Here is a tiny trained network, its code and every weight. The questions are about switching its units off for an input and a class, where a switched-off unit gives its printed mean instead of its output.

import numpy as np


def w(rows, s, z=0):
    codes = np.array(rows[::2]) - 128.0
    scale = np.full(codes.shape[1], s)
    scale[-1] = z or s
    return codes * scale


def f(y):
    return np.maximum(y, 0)


def log_softmax(a):
    a = a - a.max(-1, keepdims=True)
    return a - np.log(np.exp(a).sum(-1, keepdims=True))


def net(x, mask):
    res = np.array(x, float).reshape(1, 4) / 4 @ E
    y = f(res @ A[0][:, :-1].T + A[0][:, -1])
    res = res + np.where(mask, y, B[0][:, -1]) @ B[0][:, :-1]
    return log_softmax(res[-1] @ U[:, :-1].T + U[:, -1])


A, B = {}, {}
E = w([
[246,57,55,74,44,206],'x0',
[119,19,72,255,190,159],'x1',
[24,43,230,90,73,200],'x2',
[138,145,146,147,120,148],'x3',
],0.0081)
A[0] = w([
[12,158,203,110,159,86,247],'N1',
[74,139,142,175,207,70,233],'N2',
[20,139,200,135,168,121,171],'N3',
[94,188,182,77,101,88,254],'N4',
[130,220,120,115,160,81,251],'N5',
[219,94,44,148,83,169,158],'N6',
[200,189,123,119,110,165,195],'N7',
[122,34,154,105,92,204,102],'N8',
[212,165,99,145,168,78,236],'N9',
[204,154,86,110,122,116,213],'N10',
[140,200,129,168,203,49,222],'N11',
[140,158,109,186,180,108,215],'N12',
[94,69,131,179,158,163,136],'N13',
[114,69,146,60,48,173,145],'N14',
[114,45,90,234,156,144,169],'N15',
[249,116,49,155,143,133,190],'N16',
[22,104,190,149,114,100,154],'N17',
[45,65,190,86,93,188,170],'N18',
[125,51,99,224,177,161,163],'N19',
[109,154,122,179,208,57,197],'N20',
[173,96,98,205,190,116,185],'N21',
[150,104,149,75,59,180,154],'N22',
[254,58,106,67,65,196,187],'N23',
[99,189,120,174,165,62,193],'N24',
[118,205,136,35,69,102,247],'N25',
],0.0085,0.0052)
B[0] = w([
[96,132,185,139,107,143,229],'N1',
[105,166,150,164,153,116,218],'N2',
[92,137,153,151,103,149,206],'N3',
[131,136,185,110,101,119,210],'N4',
[139,187,160,104,130,104,207],'N5',
[142,98,67,139,104,116,215],'N6',
[160,155,100,102,103,107,182],'N7',
[134,86,111,129,172,167,190],'N8',
[178,157,107,120,103,41,208],'N9',
[164,135,111,112,86,92,193],'N10',
[152,175,158,131,153,90,218],'N11',
[127,146,134,147,140,85,193],'N12',
[89,116,100,143,165,145,180],'N13',
[167,107,146,110,144,184,198],'N14',
[96,102,70,208,174,138,217],'N15',
[141,122,77,146,101,96,218],'N16',
[81,126,143,137,108,171,192],'N17',
[111,68,166,124,142,253,207],'N18',
[107,108,81,193,168,128,214],'N19',
[117,152,149,151,156,95,208],'N20',
[126,127,106,165,136,96,203],'N21',
[166,110,129,91,137,169,191],'N22',
[190,96,87,112,131,153,247],'N23',
[138,154,163,136,152,99,200],'N24',
[155,142,158,69,88,130,221],'N25',
],0.013)
U = w([
[142,186,189,86,114,66,245],'0',
[159,165,64,41,46,104,174],'1',
[53,132,201,107,29,161,239],'2',
[187,83,162,60,116,176,76],'3',
[107,168,119,180,200,80,161],'4',
[144,72,60,180,75,79,58],'5',
[2,106,136,170,154,161,52],'6',
[125,62,79,130,195,184,5],'7',
],0.008,0.0013)

Each question gives the input, the list of numbers given to net, and the class t.
The units are the neurons (one row each of A and B). Each row of codes is followed by its name. A weight is (code - 128) times the scale printed after its matrix; where a second scale follows, it is the last column's (A, B and U).
mask holds one flag per neuron, in row order. A switched-off neuron (its flag False) gives its mean, the last column of its row in B, instead of its output. The means were averaged over made-up inputs and are rounded, as every weight is.
A unit's drop is (log p(t) with every unit on - log p(t) with that unit switched off) / (log p(t) with every unit on - log p(t) with every unit switched off).
The circuit of an input: a set's keep is (log p(t) with only the set's units on - log p(t) with every unit switched off) / (log p(t) with every unit on - log p(t) with every unit switched off). Starting from the 12 units with the biggest drops (on a tie, the unit counted first), units are removed one at a time, each time the one whose removal leaves the highest keep (on an exact tie, the one counted first), for as long as the keep stays at least 0.8.
circuit, biggest first: the units of the circuit, biggest drop first
k most important neurons: the k neurons with the biggest drops, biggest first
drop when u is switched off: that unit's drop, to one decimal
input [-7,-3,0,-1], class 0: most important neuron -> N11
input [-5,0,-3,3], class 0: circuit, biggest first -> N15, N19
input [1,2,7,3], class 7: circuit, biggest first -> N8, N18
input [1,6,8,6], class 7: 2 most important neurons -> N8, N14
input [-8,-6,1,7], class 2: 3 most important neurons -> N1, N3, N17
input [-3,0,6,-6], class 2: 3 most important neurons -> N15, N19, N1
input [3,0,3,-1], class 3: 2 most important neurons -> N15, N19
input [1,-7,5,0], class 3: 2 most important neurons -> N14, N22
input [3,5,1,5], class 7: 2 most important neurons -> N9, N8
input [-3,0,-7,-1], class 0: drop when N15 is switched off -> 0.2
input [4,-7,3,3], class 3: drop when N21 is switched off -> 0.0
input [2,-3,8,5], class 3: drop when N14 is switched off -> 0.1
